Each row has a class, written after it.
[ -49   11    7  -22   39   37  -13   45   -6   27  -35  -40   17 -103
   -5   17   52  -32   -7  -36   14    8   30   -3   29  -16  -23  -39
   -3  -21   29   30  -11  -11] : V
[ -43  -12    0  -11   32   45   -7   43  -13   39  -40  -34   24 -114
  -29   30   34  -43    5  -26   20   -1   66   15   16  -11  -37  -37
   -8   -6   49   33  -21   -1] : F
[  2  25 -22   0  19  25  40  33  38 -12   1 -54 -19 -18  23 -28  33   5
   5  91  24 -70 -17  51  10  10 -10  39 -26  21  16  44 -16   3] : T
[ 21 -24   1  -8  31 -28 -17  15  54 -12 -12  16 -18  17  -7   4   7  38
  29   5  36  10  -5 -31   0 -12  37  38  18  39  29 -19 -30  40] : D
[ 21  31 -18  10  25  15  21  19  27  13   3 -46 -37 -49  30 -25  36   0
  14  95  22 -85 -14  55  -7  -4 -10  26 -21  -6  27  36 -21  19] : Z
[ 15  -9   4  -7  32 -24 -25  -1  53 -15   3  15 -33 -19   5 -19   8  51
  25   0  65  -3 -20 -23 -19 -16  39   9  17  19  19  -8 -11  63] : V
[ 32 -28  -1   4  28 -40 -16   5  43  -3  -2  26 -35  -2  -2  -3  22  50
  37   8  44   1 -16 -20 -13 -29  31  13  37  20  18 -25 -25  60] : Z
[-50  -8   8 -23  32  38  -6  60   6  13 -46 -24  25 -83 -29  23  37 -18
  -3 -26  10  11  41  -2  37 -12 -25 -24  -6   8  44  40 -21 -21] : L
[   0   19   -8  -15   24   18   14   10   30   27    6  -47  -14  -41
   44  -41   60    5   33   99    8 -100  -13   62  -15    2  -10   32
  -13   -5   33   48  -13    7] : X
[ 23 -28   7   1  14 -31 -15   3  68 -16 -10  14 -27   2  -8  -3   0  48
  24  -7  44  -4  -8 -18 -19 -22  19  20  26  27  21 -13 -16  57] : Z
[-10  15  -5 -21  15   6  12   8  15  37  -3 -42 -25 -63  15 -36  38  11
  37  96  -1 -96   8  65 -16 -19 -27  22   4  13  28  52  -8  13] : H
[-50  -9  11 -21  38  41 -12  55  -6  33 -33 -36  25 -99 -21  24  46 -35
   5 -42  13  11  62  15  19 -14 -27 -26  -1   1  32  36 -21  -4] : S
[ -39    5    2  -24   21   28  -13   45  -11   46  -35  -28   18 -103
  -29   12   32  -38    5   -6    5    1   54   28   10  -16  -43  -15
   -5   -5   33   44  -11   -4] : H
[  6  20  -1  -8  20  17  15  10  25  15  -5 -43 -18 -41  32 -30  40  10
  42  95  17 -77   4  61 -11 -22 -17  45  -7   6  35  43 -20   7] : W
[-52  16  -1 -22  21  33  -4  49  -3  -1 -38 -34  25 -78 -14  19  55 -33
   8 -16  11  -9  32   9  43 -14 -18 -17 -15   2   6  39 -15 -26] : T
[-40   1   2 -17  26  36  -6  56   6  18 -46 -36  30 -86  -7  25  41 -53
  -2 -26  -6   0  42   4  38  -9 -26 -30 -23  -9  41  24 -18 -23] : D
[  9 -31   6 -20  31 -18 -12  13  58 -17 -18  13 -12  16  -9   9   5  34
  22  -9  40  20  -1 -31  -2  -9  33  30  21  38  31 -13 -30  42] : D
[ 17 -36   4   2  31 -33 -13  11  50 -20  -7  25 -10  31  -1   6   0  44
  28 -22  42  27 -11 -28  -2  -9  45  43  29  36   3 -12 -28  38] : S
[ -55    2    7  -27   41   28  -19   47  -10   33  -41  -23   14 -106
  -13   30   68  -20   24  -34    2    0   43   19   40  -22   -6  -32
    6    1   31   44  -23    2] : S
[ 11 -23   4 -15  12 -41 -25  -5  61   5  -8  19 -29 -11  -9 -12   5  52
  37  14  27 -12 -13  -1 -19 -21  22  24  32  38  15   3  -8  56] : H
[  7 -17   2 -10  20 -41 -27 -18  53 -25  -6  12 -25  -3   4  -9  11  41
  32 -13  34 -10 -11 -14 -22 -12  51  22  31  26  37 -12 -20  60] : U
[-56   3   1 -29  30  22 -20  38  -2  13 -41 -40  18 -88 -23  21  41 -38
  12 -42   1   6  47   8  33 -13  -6 -28  -8   3  51  36 -22 -10] : U
[  2  25  -8 -13  27  22  18  17  18   7   1 -40 -20 -47  32 -29  46   4
  35 100   7 -90   9  50  -2  -6 -11  36 -18  12  46  41 -25   9] : D
[ 14  17 -15   7  20  11  24  26  30   8  -2 -50 -39 -44  26 -23  36  -4
  17  81  18 -82 -10  51   4  -5 -16  18 -29   3  25  36 -18  10] : Z
[  4  11 -14   6  27  12  13  20  28  22   3 -39 -33 -48  42 -38  34  -3
  27  86  -7 -79  -3  56  -7  -2 -12  36 -15   2  37  46 -15   6] : K
[ 11 -42   5  -4  30 -34 -13  14  55 -21  -9  22 -17  35  -9   8  -3  54
  34 -24  40  25  -5 -32  -5 -11  48  35  36  41  14  -9 -25  38] : S
[ -44    1    2   -9   27   37   -3   30    2   26  -46  -34   29 -100
  -19   34   41  -43    6  -19    8  -13   35   13   37  -13  -28  -26
  -13   -1   26   43  -21  -19] : F
[  2  14  -6 -11  27  21  19  18  24   6   8 -29 -21 -54  34 -39  51  26
  27  98  18 -97  -1  50 -19  -3 -14  25   3   5  39  43 -19  10] : L
[ -5  27 -10 -14  26  10  16  -1  19   8   5 -48 -16 -47  31 -29  43  -5
  34  86  10 -83  -1  62  -3  -1  -3  41 -16  14  38  50 -33   7] : U
[-47   7   7 -13  33  35 -11  43  -3  11 -36 -30  28 -85  -8  26  54 -38
   7 -36   7   2  36  14  36  -5  -9 -17  -8  -6  10  40 -18 -20] : S
[ 21 -34   5  -8  27 -31 -22  11  49 -17 -20  16 -19  25  -1   5  -4  41
  33 -15  48  27   3 -29 -15 -23  41  42  34  19  28 -17 -21  41] : W
[ 18 -36   7  -5  23 -30 -11  10  58 -17 -24  13 -13  33  -1   7  -2  40
  22 -20  41  34  -7 -30 -13 -21  33  38  35  19  29 -17 -15  35] : W
[-44  -5   0 -14  31  35  -7  60 -19  12 -36 -34  25 -92 -19  11  39 -45
   2 -25  29   2  56   7  26 -17 -24 -17 -11   0  18  20 -18  -5] : T
[  3  29 -11   8  24  20  25  29  27   8   2 -61 -34 -42  29 -33  19   4
   1  80  24 -77  -9  43   0   5 -16  31 -35   2  38  45  -7   3] : V
[ 11  43 -16   9  27  18  22  21  26   6  10 -53 -38 -47  38 -34  31   4
   5  94  28 -88 -23  46   1   4  -6  31 -36  -4  24  44 -12   7] : V
[  6  23 -11  -2  18  18  12  26  41   9 -13 -59 -21 -28  33 -21  23   1
  16  81  12 -78  -3  59   2  -4  -8  35 -23  -1  31  34 -11   2] : W
[-53 -13   7 -26  29  41   1  31  -5  28 -48 -29  28 -98 -25  35  42 -32
  17 -25   9   5  44  13  37 -19 -34 -31  -7  10  41  50 -26 -13] : F
[  2  17 -15   5  19  18  14  30  42  27  -3 -67 -20 -22  31 -33  28  -4
  10  92   3 -89 -14  55  -1  14  -5  36 -35   3  37  37 -10  -1] : X
[  6  23 -19  -5  13   5  18  25  45  24  -2 -54 -26 -39  21 -33  14  -2
   6  92   1 -90 -13  60  -3   2 -20  27 -24  11  15  44  -3   5] : H
[  7 -19   0 -13  23 -27 -14   2  49 -16  -4  15 -19   3   4 -10  23  53
  20  -3  50   0 -15 -19 -21 -14  37  22  36  26   7 -22 -13  62] : T
[ 10 -23   2  -5  31 -39 -33  -4  64  -9  -7  29 -46  -4   6  -9  22  60
  38  -7  22   1 -20 -21 -16 -21  52  23  39  28  31  -5 -12  64] : K
[ 26 -12   2  -8  27 -27 -10   2  57 -11  -5  30 -25   4   1  -3  16  50
  25  17  38   4 -16 -21 -12 -18  31  31  14  34  41 -11 -28  62] : D
[ -42   -2    6  -12   38   31  -28   46   -5   37  -35  -27   11 -103
  -10   10   38  -52    7  -30    5    7   51   11   21  -13  -21  -14
  -18   -9   22   32  -17  -11] : K
[  1 -30   7  -8  10 -30  -6   4  56 -18 -13  14 -15  14  -6  -8   9  51
  21  -9  45   0 -12 -20 -18 -18  27  17  33  33  13 -19  -7  49] : T
[ -3  12  -4 -18  29  11  12  14  23  40   4 -48 -23 -40  33 -37  65   1
  39  98  13 -96 -15  59  -8  -5  -7  25 -15   6  26  40 -19   6] : X
[ -49   20    7  -24   36   32  -14   43   -3   31  -35  -35    6 -105
  -11   17   47  -24    6  -19   16    2   28   -1   29  -26  -21  -31
  -11  -10   35   44  -18   -9] : V
[  9  19 -11   6  17  12  30  20  39  10  -4 -56 -33 -43  34 -20  35 -14
  13  81  10 -94 -18  52   6  -6 -22  20 -27  -1  11  41 -20  -2] : Z
[ 12 -28   2 -15  15 -34 -19   1  56  -4  -8  22 -25  -2 -17 -16  -7  47
  23   2  38   1  -6  -8 -25 -17  20  14  29  32  20  -3  -2  61] : H
[ 18 -22   4  -3  22 -28 -23  -3  62   6  -5  14 -18   5   9 -16  22  41
  25   7  41  -8 -24 -11 -29  -8  37  29  23  16  27 -12 -12  57] : X
[-39   2   8 -12  21  33 -19  51   8  11 -53 -42  29 -74 -14  22  23 -47
   2 -35  11   9  49  10  32 -19 -23 -12 -25 -12  28  27  -8 -26] : W
[ 13 -35   8  -9  26 -23 -23  14  57 -18  -8  32 -15  -5 -11 -11   8  66
  28   1  51   2  -5 -15 -14 -11  27  16  30  37  34 -14 -19  59] : L
[  7  21 -13  -6  26  23  20  29  36  -4   5 -26 -30 -50  23 -34  33  16
  23  99  35 -87  -9  55  -4   5  -7  25 -28  16  34  52 -23  14] : L
[ -51   22    5  -14   36   34  -27   33   10   37  -37  -32   10 -110
   -2   20   70  -42    0  -24  -16   -4   20   17   32  -15  -12  -26
   -2  -14   15   38  -13  -12] : K
[  4 -26   3 -10  19 -34  -7  12  48 -28 -12  13 -14  40 -12   4   6  55
  22  -8  39  17 -12 -41  -1 -19  38  42  33  43   2 -19 -22  33] : T
[  2  19 -17  -1  11   5  20  23  41  21  -6 -61 -25 -37  30 -32  10  -6
   4  90 -10 -94 -12  60   0   2 -22  35 -24   8  18  46  -4   2] : H
[  7 -37   1 -13  17 -30 -18  12  65  -5 -15   5 -11  20 -21   0 -18  38
  12 -10  27  19  -5 -24 -12  -9  24  26  41  35  11 -10 -12  39] : H
[  3  15  -4 -19  23  11   8  17  26  21  -9 -52 -22 -37  43 -27  29   8
  37  85  11 -91  12  57 -13 -17 -13  42 -10  -5  32  36 -17   6] : W
[-55  -2  -2 -23  26  38  -3  60  -3   4 -39 -41  29 -74 -18  19  43 -34
   4 -27   6   6  47  -4  37 -16 -22 -25  -4   3  20  31 -16 -27] : T
[-50   4  12 -29  33  35 -25  45   1  31 -56 -41  26 -91 -14  26  40 -37
   6 -36  13  10  51  14  26 -24 -18 -24  -3 -20  36  27 -10  -9] : W
[  4   7 -20   9  21  30  40  14  37   7  -8 -56 -17 -38  27 -16  21  -5
  12  87  15 -84 -10  58   4  15 -16  27 -21  11  40  52 -17   4] : F
[  7 -21  -3 -14  21 -31 -13   7  52 -27 -10  15 -19  16   5  -7   8  56
  28   2  44  -5 -14 -21  -7 -13  42  33  25  31   7 -15 -17  53] : T
[  9 -34   5 -10  25 -28 -27   2  68   2 -12   9 -16   5   5 -16  19  47
  30  -5  36 -10 -19 -15 -21 -10  42  18  31  23  35 -15  -7  61] : X
[ 11  14 -12   1  21  13  12  31  40   9  -9 -56 -26 -31  33 -29  23   1
  18  76  17 -74  -2  56   0  -8  -9  23 -28   3  31  24  -7  10] : W
[ 13 -10   0  -7  19 -34 -16   3  52 -28  -2  19 -19   9   1 -12  16  60
  22   4  47 -16 -14 -23 -16 -16  37  32  28  28   4 -20 -10  58] : T
[  0  13 -12   7  24  11  23  30  36   3  -1 -47 -28 -27  27 -24  25  10
  20  71   9 -79  -6  50   6   1   2  30 -26  18  27  46 -14   5] : S
[-35  15   4  -5  22  39  -8  40   6  17 -37 -43  19 -92 -16  26  47 -49
  -2 -16   5  -2  30   8  34 -18 -30 -26 -16 -12  11  33 -23 -27] : Z
[  6 -23   0  -5  18 -42 -20   0  45 -25 -12  19 -20  10  11  -9  17  55
  28  -9  37 -12 -20 -29 -11 -19  48  22  38  21   3 -29  -8  54] : T
[ 10 -35   1 -16  19 -32 -21  10  61   4 -11   9 -18   9 -20  -4 -13  45
  20  -3  31  10   2 -19 -22 -14  21  28  44  34  19  -7 -12  49] : H
[  4  14 -17   7  33  17  25  29  21   4   4 -42 -33 -36  34 -23  35   9
  26  78  15 -74  -1  56   2   5   7  36 -17  12  34  49 -22  15] : S
[ 26 -15  -2  -1  30 -24 -17  12  48 -13  -6  21 -15  13  -2   6   9  29
  19   8  41  12  -8 -30  -7  -7  40  33  17  26  22 -28 -33  45] : D
[ 19 -27   1   0  34 -39 -31   5  57   0  -7  25 -29  12   3  -3   9  45
  28  -9  24  18 -14 -26  -9 -12  43  46  35  28  15 -16 -19  46] : K
[   8   22   -6   -3   17    9   22    6   19   19    0  -42  -30  -56
   33  -26   53    1   35   92   13 -104   -8   60   -9  -14  -22   22
   -6   -7   20   42  -18    8] : Z
[ -46    9    5  -13   33   34  -21   53   -9   29  -38  -42   24 -102
  -12   16   32  -37   -7  -39   13    8   40   -6   29  -15  -24  -38
  -13  -22   31   24   -7  -19] : V
